Each row of numbers belongs to one of the elements below and depends on some of the facts about them. Some rows are named. Which element is each other row?

There are 3 kinds of fact about the elements: δ, φ, μ.
gratri δ 898; netro δ 920; plidil δ 920
fliklik δ 898; gratrin δ 920; vebrer δ 898
daki δ 898; triros δ 920; nizi δ 920
noklaski δ 898; gramis δ 828; fipli δ 898
kogruk δ 898; tekel δ 953; logru δ 828
stefimam δ 828; kosik δ 920; dronosim δ 898
vosti δ 920; briskiskas δ 898; zikli δ 594
flati δ 551; muni δ 556; pivir δ 898
nazogo δ 920; gritir δ 953; masko δ 920
vuse δ 898; susazi δ 953; pimobor δ 898
vodiril δ 898; piplopon δ 898; zasulo δ 556
kovok δ 551; muklili δ 898; zopegok δ 898
pugurom δ 556; plinon δ 898; devar δ 898
zuplu δ 898; skodrem δ 898; skuplu δ 898
flarava δ 920; gepi δ 920; zumi δ 594
pefle δ 920; sopuror δ 898; vevul δ 920
brolis δ 920; flude δ 898; kedre δ 556
kliklon δ 556; grotrun δ 556; gobres δ 898
bavos δ 556; draba δ 898; staron δ 898
bimam δ 898; vebo δ 898; ritrek δ 898
grizis δ 898; mibaskem δ 898; bezi δ 898
flitroskul δ 594; fleruflar δ 898; bretragri δ 898
grogi δ 898; noben δ 556; segran δ 898
tivuk δ 898; fuzim δ 828; keklek δ 920
brarir δ 953; vake δ 920; vuklo δ 920
stukli δ 828; plegrok δ 898; braflos δ 898
sustek δ 556; lizim δ 920; traklupal δ 898
flugok δ 556; dridur δ 898; zedegri δ 551
klogi δ 953; besoke δ 953; moskon δ 898
roplovo δ 594; tozi δ 898; gesa δ 898
senel δ 898; zutra δ 920; vimor δ 898
mevel δ 898; flidral δ 920; brurula δ 594
dagrir δ 920; karu δ 898; kleres δ 551
gridi δ 898; vilaska δ 551; fenir δ 920
mokistik δ 594; drera δ 828; skira δ 898
grobriflam δ 898; stodi δ 594; drodeflam δ 920
pofisel δ 898; skaga δ 551; rubefon δ 828
sutru δ 594; pipledri δ 920; popla δ 898
roska δ 556; brugi δ 898; fupli δ 898
kodripak δ 920; gistar δ 898; luram δ 898
likek δ 898; flamil δ 828; zuskek δ 898
susa δ 898; trorol δ 594; lebrok δ 898
bostego δ 551; stiklin δ 920; fosis δ 953
stemosil δ 828; limas δ 898; bidrel δ 556
stusos δ 898; klomun δ 898; dubre δ 953
gratri φ sopuror; netro φ segran; plidil φ masko
fliklik φ fipli; gratrin φ dubre; vebrer φ muni
triros φ luram; noklaski φ besoke; fipli φ brolis
kogruk φ trorol; tekel φ tozi; logru φ grizis
stefimam φ vevul; kosik φ flude; dronosim φ mevel
vosti φ rubefon; briskiskas φ bezi; zikli φ stefimam
flati φ tivuk; muni φ brarir; pivir φ gramis
nazogo φ stukli; gritir φ fleruflar; masko φ zasulo
vuse φ mokistik; pimobor φ klomun; vodiril φ stiklin
piplopon φ grotrun; kovok φ kodripak; muklili φ stodi
zopegok φ draba; pugurom φ daki; plinon φ fuzim
devar φ fenir; zuplu φ noklaski; skodrem φ stusos
skuplu φ devar; flarava φ gratri; gepi φ plinon
zumi φ nizi; pefle φ nazogo; sopuror φ popla
brolis φ vuse; flude φ drodeflam; kedre φ fosis
kliklon φ pivir; grotrun φ likek; gobres φ roska
draba φ braflos; staron φ bostego; bimam φ sustek
vebo φ gepi; ritrek φ gesa; grizis φ pofisel
mibaskem φ zikli; fleruflar φ bimam; bretragri φ brugi
grogi φ muklili; segran φ limas; tivuk φ plidil
fuzim φ karu; brarir φ kedre; vuklo φ mibaskem
plegrok φ kleres; braflos φ fupli; sustek φ plegrok
lizim φ briskiskas; dridur φ triros; zedegri φ flidral
klogi φ tekel; besoke φ grogi; moskon φ zuskek
tozi φ staron; gesa φ flarava; senel φ skuplu
zutra φ drera; mevel φ vosti; flidral φ roplovo
brurula φ sutru; dagrir φ noben; kleres φ lebrok
gridi φ gobres; fenir φ skira; mokistik φ kosik
drera φ keklek; skira φ zumi; grobriflam φ pipledri
stodi φ brurula; drodeflam φ lizim; pofisel φ flati
skaga φ gritir; rubefon φ grobriflam; pipledri φ traklupal
popla φ zuplu; roska φ skaga; brugi φ vuklo
fupli φ ritrek; kodripak φ gridi; gistar φ zopegok
luram φ bavos; likek φ kliklon; zuskek φ dagrir
susa φ klogi; trorol φ vebo; bostego φ logru
stiklin φ senel; fosis φ moskon; stemosil φ pefle
limas φ dronosim; bidrel φ pimobor; stusos φ dridur
dubre φ fliklik; netro μ dronosim; daki μ mevel
noklaski μ fenir; gramis μ fenir; kogruk μ dridur
muni μ klomun; vodiril μ flamil; zopegok μ vuse
zopegok μ pimobor; zopegok μ popla; devar μ briskiskas
zuplu μ nizi; vevul μ susazi; bavos μ kleres
vebo μ stusos; mibaskem μ draba; flitroskul μ zuskek
grogi μ pefle; grogi μ gritir; segran μ susazi
segran μ besoke; segran μ kedre; fuzim μ dronosim
flugok μ sopuror; flugok μ pivir; moskon μ fliklik
tozi μ plinon; tozi μ brarir; senel μ vimor
zutra μ plinon; zutra μ zasulo; zutra μ gridi
zutra μ fenir; flidral μ flarava; flidral μ tivuk
flidral μ sustek; karu μ sopuror; karu μ pimobor
karu μ susa; skira μ brolis; stodi μ sopuror
pofisel μ triros; rubefon μ plinon; rubefon μ pivir
rubefon μ mokistik; sutru μ brolis; sutru μ dridur
sutru μ pimobor; pipledri μ pefle; brugi μ sopuror
brugi μ traklupal; fupli μ dagrir; gistar μ susa
luram μ bretragri; luram μ mokistik; likek μ vuklo
likek μ mokistik; stiklin μ gratrin; stemosil μ brurula
stemosil μ kedre; limas μ gesa

Known rows:
[-10 -12  24 -12  11  -2   3  -9 -14   6  -5   4  18   4  -3  -8  20  10
 -23  -4   0  -4 -15 -10  -4  -1   5  -3   8   3] : stukli
[-16  -7  14 -17  15 -12  -2  -9  -7  -1  13   0  14 -10   6 -17   4   0
   0 -18   1  -5 -10 -11  -2   0   9  -3   4   6] : mevel
[-16 -28   8  11   5  -3   6   1 -25 -11  26  -8  10 -15   7 -22  16  20
 -26 -24 -30 -20 -14 -11  16  -7   2   5  20  10] : vosti
[-34  14   2 -10  -4 -33   1 -15  -9   2  44 -49  11 -74   5  -8  12  68
 -18 -45  -7 -16 -20  -3  14 -34   8  23  52  24] : kodripak
[-15  -6  12 -15  16 -11  -2  -8  -7  -1  11   1  14 -10   6 -17   4   0
  -1 -18   0  -5  -9 -12  -2   1   9  -5   3   4] : devar
[-16  -5  12 -15  15 -12  -2  -9  -6  -1  12   2  15 -12   6 -17   5   0
  -1 -19   1  -6  -9 -12  -2   0  10  -5   3   6] : skuplu
[ -9  18 -10  57   0 -12 -12   9   4  -5 -36  -1  44 -33 -34  29  19 -52
 -93 -29   0  -4  -8   2 -10 -27 -24 -40  -5  -3] : besoke
[-33  22   7 -34  16 -30  -8 -13   2   3  51 -42  14 -42   1 -30  11  -7
  -7 -43  14 -24 -14  11   3 -12   4  16  35  17] : roska
[-16  -5 -35  15   7  -6  20 -39  -1 -11   3  33  11  35  42 -43  16  -5
  23  -2 -24   5 -80 -20  -6 -11  39  -2 -25  31] : staron
[-23   4  -2  -7  21 -11   0  -3  -2  -3  33  -7  12 -21   9 -39  21 -38
 -14 -34   2 -29 -15  -3  -1  -4   5   0  11  15] : pugurom
[-51  14 -21  -5  11  30  53  37  13  25  13  31  -3 -69  39 -13  49  13
 -14 -17  31 -64  49 -58 -40  19  14 -45  -6 -36] : zopegok
[-15  -6  13 -16  15 -10  -1  -8  -7   0  10   1  18  -7   5 -17   4   0
  -2 -16   1  -7 -10 -10  -1   3   8  -5   3   5] : skira
[-32 -13   3 -13 -16  -2  12   7 -27  -5  40 -50  42  17   4 -15   5  45
 -25   0 -17 -21 -18  23  23  17  -4  18  37 -19] : drodeflam
[-16  -4  12 -13  15 -10  -2  -7  -6   0  10   2  15 -12   6 -16   5  -1
  -2 -17   1  -7  -9 -12  -3   0   9  -6   2   5] : vebo
[-45  17 -15  -1   6  28  38  40   9  28  10  33   5 -82  44 -20  42  12
 -27  -9  34 -61  46 -52 -42  20  18 -34  -8 -29] : braflos
[ -8 -44  49   1  19 -26 -14  -5 -33 -22  47  -4 -65 -69  -1 -23  15  -2
 -28 -56 -46  -1  18 -46   5 -33  19   4  19  41] : gratrin
[-23  19 -32  44  14 -17   4  16  19 -16 -27   0  41  -7 -48  42   9 -55
 -41 -45  -5  -3   4 -14  -2 -23 -33 -65 -11 -17] : muklili
[-20  -1   2  -8  22  -8  -1  -1  -4  -4  30  -6  20  -9   6 -40  19 -39
 -13 -31   2 -31 -15   2   3   2  -1   0  11  10] : kliklon
[  0 -20  -7  11  23   5  18 -41  -8   1 -22  43  25  32  26 -34  34  21
  12  -5 -14  -2 -73 -22   1 -18  20   4  -8  34] : logru
[-25 -22  16  -9  -6  -7   5   4 -29  -9  42 -37  14  -5   1 -17   8  31
 -27 -15 -25 -16  -7   5  19   4   2  14  32  -5] : kosik

Which element is each row?
No name comes twice in this set of rows, the named rows included.
[-34  11   3 -42  -9  -7   7  -2 -10   8  25 -46  57  30   2  -9  -8  29
   0  12  15 -10 -16  30   6  30   0  10  22 -29] => briskiskas
[-38  19 -11   6   2  23  22  41   6  28   5  33  13 -87  43 -22  35   7
 -39  -4  34 -56  40 -45 -41  20  18 -27  -9 -24] => fupli
[-18 -21   3  17   3  -5   8   1 -21 -10  26  -4   4 -29  12 -23  20  20
 -28 -28 -29 -20 -14 -18  10 -14   7   3  18  14] => zutra
[-33   7   6 -42  -8  -3   6   0 -11   7  22 -45  63  39  -2  -9 -10  27
   0  15  16 -11 -14  34  10  35  -5   9  21 -34] => bezi
[-16 -16  42 -28   6 -13   2 -19 -21   1  21 -26  -4  -9  -4 -11  16   5
 -31 -14  -4  -3  -4   2  -4  -5  10   7  21   5] => gritir
[ -6  34  -3  46  -9  -8 -45  35  -2  16 -23  22  55 -88  13 -10  -4 -33
 -88  -2  22 -14   7  -6 -25   1   2 -12 -15   6] => sopuror
[-15 -14  38 -32  17 -23 -12  -9 -14  -6  28 -12 -15 -24  -4 -14  -2  -6
  -2 -27  -5   4  10 -16  -3  -3  13   0   9  10] => vuse
[-17  -5   4  -9  23  -5  -2   2  -6  -4  28  -6  29   2   2 -38  18 -40
 -13 -27   2 -32 -13   8   7   7  -7   0  10   5] => bavos
[ -7 -24  53 -28  28 -28 -20 -11 -17 -10  28   2 -43 -45  -6 -16   0 -21
  -3 -41 -13  10  21 -34  -7 -14  19  -4   4  26] => fipli
[ 23 -34   9   0  67  14   2 -28   1   6 -40  65  74   9  14 -36  22  33
  42 -35  13 -36 -40 -21  26  -9 -22   5   6  27] => tivuk
[ -5  33  -7  49  -7 -13 -45  32   0  10 -27  17  59 -78   1  -2  -6 -40
 -87  -7  18  -9   3  -3 -20  -4  -4 -17 -15   6] => popla
[ -9  29 -16  52   0 -18 -33  24   8  -1 -30  10  54 -49 -22  18  -4 -51
 -75 -23   8  -1  -1  -3 -12 -14 -18 -35 -14   0] => noklaski
[-13 -39  41 -26  22   0  -8  13 -28 -18  47 -12  -7  36  -6 -44   7 -74
 -18 -13 -19 -20  15   8   7  31  -1  -2   1  -8] => sustek
[-34  33   7 -39   6 -40  -7 -25   6  13  30 -41  16 -64   2  -3   0  48
   6 -37  22  -2 -15  -3  -4 -25  14  13  35  17] => gridi
[ -9 -42  64 -43  18  -3  -2  19 -40 -11  15  -4 -16  55 -16 -29  19 -45
 -32  10 -16   6   7   0   1  32   4  -8  -8  -8] => kleres

Now the same elements, written a new way:
Some elements and their rows:
[-59  12 -11  48  13  56  14 -15  14 -22   0 -18  -6  23  -8 -37  21  31
  36   4 -40 -60  -1   2  31   6  83 -37 -14  21] : bostego
[ 11 -21  39   7  -2 -25   0 -33 -19 -22 -34  -2  13   3  11  21  -6  37
  27   9  34   6 -22 -39  38  44   4  -2  23 -17] : noben
[  1  10  41  14  29  12   2 -28 -13  -4 -24  -4 -22  12  -3   6  15  40
  13  11  34 -19   6 -28  13  25  -9  24  32 -19] : roska
[ 12  14   1  50  20  34 -28   9 -24  18 -30 -36 -27  -4 -19  -4   8  -8
   3  17  -5   7   3 -46   9  19   4  10  48 -11] : bidrel
[ 14   3  -3  15  -2   7 -10  -7   6 -15  -4  17   1  -1   3   6   1  14
 -19 -17  -4   0 -13  11 -14  19   3  -1  11   1] : flamil
[ 33   1  -6  -7  -3   9  20  30 -11 -29   6   1 -16  -9  -9 -32  13   6
 -24 -21  10   5 -28  35 -49  21 -13   1  20 -13] : stemosil
[ 34 -11   8  14 -17 -24   1   8  -8 -30  15  -9  -4 -11   2  -7  -7   6
 -15 -24  -2  27 -47   5 -27  31  19 -27  32  -3] : fuzim
[ 30 -28 -27   2  -2  29  25   1  26  11   9  -4  20  13  12  23  -6 -10
 -32  31  17  -7  12  -1 -35 -10  21  -5  14  27] : draba
[ -9   9 -11  -6   0   7  -5  -1  16  11   2  27   4   7   6  14   3  -2
 -16  -7  -8 -14  18  12  -5 -15 -15  18 -17  14] : skuplu
[ 15  25 -24  10  22   5 -37   8  46  20  10  17 -11   3  -4  32 -28 -14
   9 -14   0   5  58  -6 -19   4  -7 -15 -15   7] : tivuk
[  2  20 -18  14  12   6 -32  -2  30  21   9  15  -3   3   1  29 -16 -14
  -4  -9 -11   1  36  -7  -7  -8  -2  -1 -11  15] : pofisel
[  2 -25 -46  -9 -43 -21 -21  14   6   1 -31  37  56 -12  21  24 -26 -25
  -6   0 -23  21  -6   0  34  11 -15 -15 -40  20] : lebrok
[ 24 -27  16 -11 -32 -60   3   2  -8 -16  31  -8  12  -8  16  21 -25   0
  -1 -23   1  36 -41  -9  -3  19  24 -29   9  11] : karu
[ -4  15 -14  14   1   7 -27  -7  20  20   8  12  -1   5   5  25 -10 -14
 -10  -9 -19  -1  27  -6   1 -14   2   6  -6  20] : grizis
[  1 -17  27 -23   0 -17  13 -10 -17  -1  -3 -22   8  -9   1 -14   3   2
  14  25  23  16  -8  -6  15  -6   0  -7  -4 -23] : pipledri
[-24  -7  -5  -6   8  10  -2 -14  -1  27  -9  -1   1  -3  -9 -11  -7  -5
  17  19  12   8  14 -21  20 -23  -7  13   4 -17] : kosik
[-11 -19  18 -91  11   2  69  -2 -10 -27 -34  50  20   4   2 -48  32  43
  14  28  76 -38  17  59  -4  -7 -76  43 -53 -44] : flidral
[ 31  20  46  32  21  23  -7  -1 -11 -39 -28 -36   6   9  14 -10  51   0
  -2  27 -22 -20  18  26   6  29  22 -39 -41  -8] : dubre
[  8  -7   2  20   1  11  15   8  -3 -13   0  -7 -10   1  -7 -29   9  10
  20  -8  -3  -1 -15   4  -4  17  18 -25  11 -12] : brarir
[-24  21  15  20   8   0 -13  -6  -8 -13  -8  12 -18   2 -10 -27  15  15
  30 -28 -22 -10  -5  10  26  13   2  -8 -15 -17] : besoke

Name these rows:
No name comes twice in this set of rows, the named rows included.
[ -7  -8  19 -88  -6 -30  69 -24  -2 -45 -38  70  30   7  10   5  21  62
  15   9  86 -47  -2  57   3  11 -72  44 -48 -20] => roplovo
[-33  26 -26  43  40  52  -3   7  51 -23   5  -8 -23  18 -20 -26  -3  28
  67  -7 -13 -47  46   4   4  32  68 -67 -28   1] => flati
[ 29  24  43   1  30  29 -19  22 -23  -8 -32 -65  -1  -8   1 -24  56 -40
 -16  56 -15   1  41  23   0  -5 -11 -12 -41 -23] => gratrin
[ 23 -19  17 -11 -20 -38  14 -13  -2 -43   0  25  16  -5  13   7  -9  35
  -6 -27  24  11 -43  15 -12  38   5 -17   6  -8] => stukli
[-39  39  27  29  57  58  41  -9  22 -34  45 -39 -62  32 -25 -58  39  53
  41 -13   3 -73  13  26 -32   9  76 -32   9  -2] => kovok
[-38   6  -6  25 -22  37  -6  -9 -34  30   7  -9   4   8  13  -1  32 -28
 -63  10 -65 -19 -29   5  16 -55  10  53  15  44] => susa
[ 21  16   4  26  40   0 -45 -25  37   2 -41  19 -10   6  -8  46 -35  31
  57   3  49   1  66 -51  21  55 -15 -22   0 -29] => zasulo
[-37  38  31 -17 -13 -66 -35 -26 -23 -11 -15  25  -1 -14  -2  25 -10  16
  31 -36  -5  11 -14  -5  53   3 -29  19 -24  -8] => sutru
[  2   3  29  -4  15   9 -13  -7 -12   2 -24 -32   8  -7   3 -10  20 -16
   2  40   0   8  25   0  20 -11  -4  -5 -26 -19] => brolis

The same elements again, as new rows of numbers:
Named rows:
[  4 -21  10  10   0  -8  21  -7 -23   2   3  -3   1 -10] : zutra
[ 29  20 -96   3  -6  34  16  46   7  -2   3   5  27  -5] : dubre
[ 13  -3  38   6  28  13  24   5  -8   0   8 -14  -1 -11] : kodripak
[ -2  11 -25 -12   1  15  35  13 -16   3  14   7  17   0] : fosis
[ 17 -17 -16   8  -4  26   4 -21  24  -2  26  -9 -37  -1] : grogi
[  1 -14  16   0  16  -8   6  -4 -15  12   6  -6 -12  -9] : vebrer
[ 25  -6  -2  13  10   7   9   7  -7  -6  10  -3   5 -14] : pefle
[ 29 -17  15  21   1  -7  20   3   8 -16   3  18   3  17] : gepi
[ 13 -24 -48  16 -15  36  18 -27  30  -8  29 -16 -49  -9] : sopuror
[  9  22  20  13  35  13  49  24  11  10 -36 -19 -22 -24] : gobres
[  4 -24  25  16   5 -15  32  -3 -23   0   0  10   0   6] : fenir
[-30  32  -4 -25   9  22  -3  11  15   3  21  24   5  18] : zikli
[-30  17  -9 -22 -10  21  -2   3  24  -6  19  21  -3  22] : brurula
[-15  65 -20 -58   8  -9 -16 -35 -61  17   1  39 -11  49] : flati
[  1 -19  12  13   3 -18  20  -1  -9   3  -4  13 -11   0] : dridur
[ 14  -3   2   1  21  10  -8  -4  -2   8  18 -12 -14 -20] : gistar
[-34  45 -22 -39 -45  -2 -45  11  40  -5  -9 -22  31   5] : roplovo
[-34  32  28 -45 -44  -3 -50  -7  23  11 -21  -4  22  77] : vilaska
[-42   1   3 -11 -36  -7 -23 -24 -20 -11 -45 -39  38 -14] : gramis
[  9  -1  19 -22 -26 -22 -39  -5  20  -8  -4 -53  31 -15] : keklek

Rows to name:
No name comes twice in this set of rows, the named rows included.
[ 11  39 -29 -17   2 -35   5 -38 -74 -36 -25  49   2  -1] => logru
[ 10  70 -24 -55   1 -18 -21 -25 -40   0  -2  55  -7  70] => bostego
[ -5  81  25 -26  38  70  27  43  33  21 -52  -8 -14  51] => skaga
[-18  -8 -64  -9 -34  36  57 -24   1   1  29  -8 -19  -2] => besoke

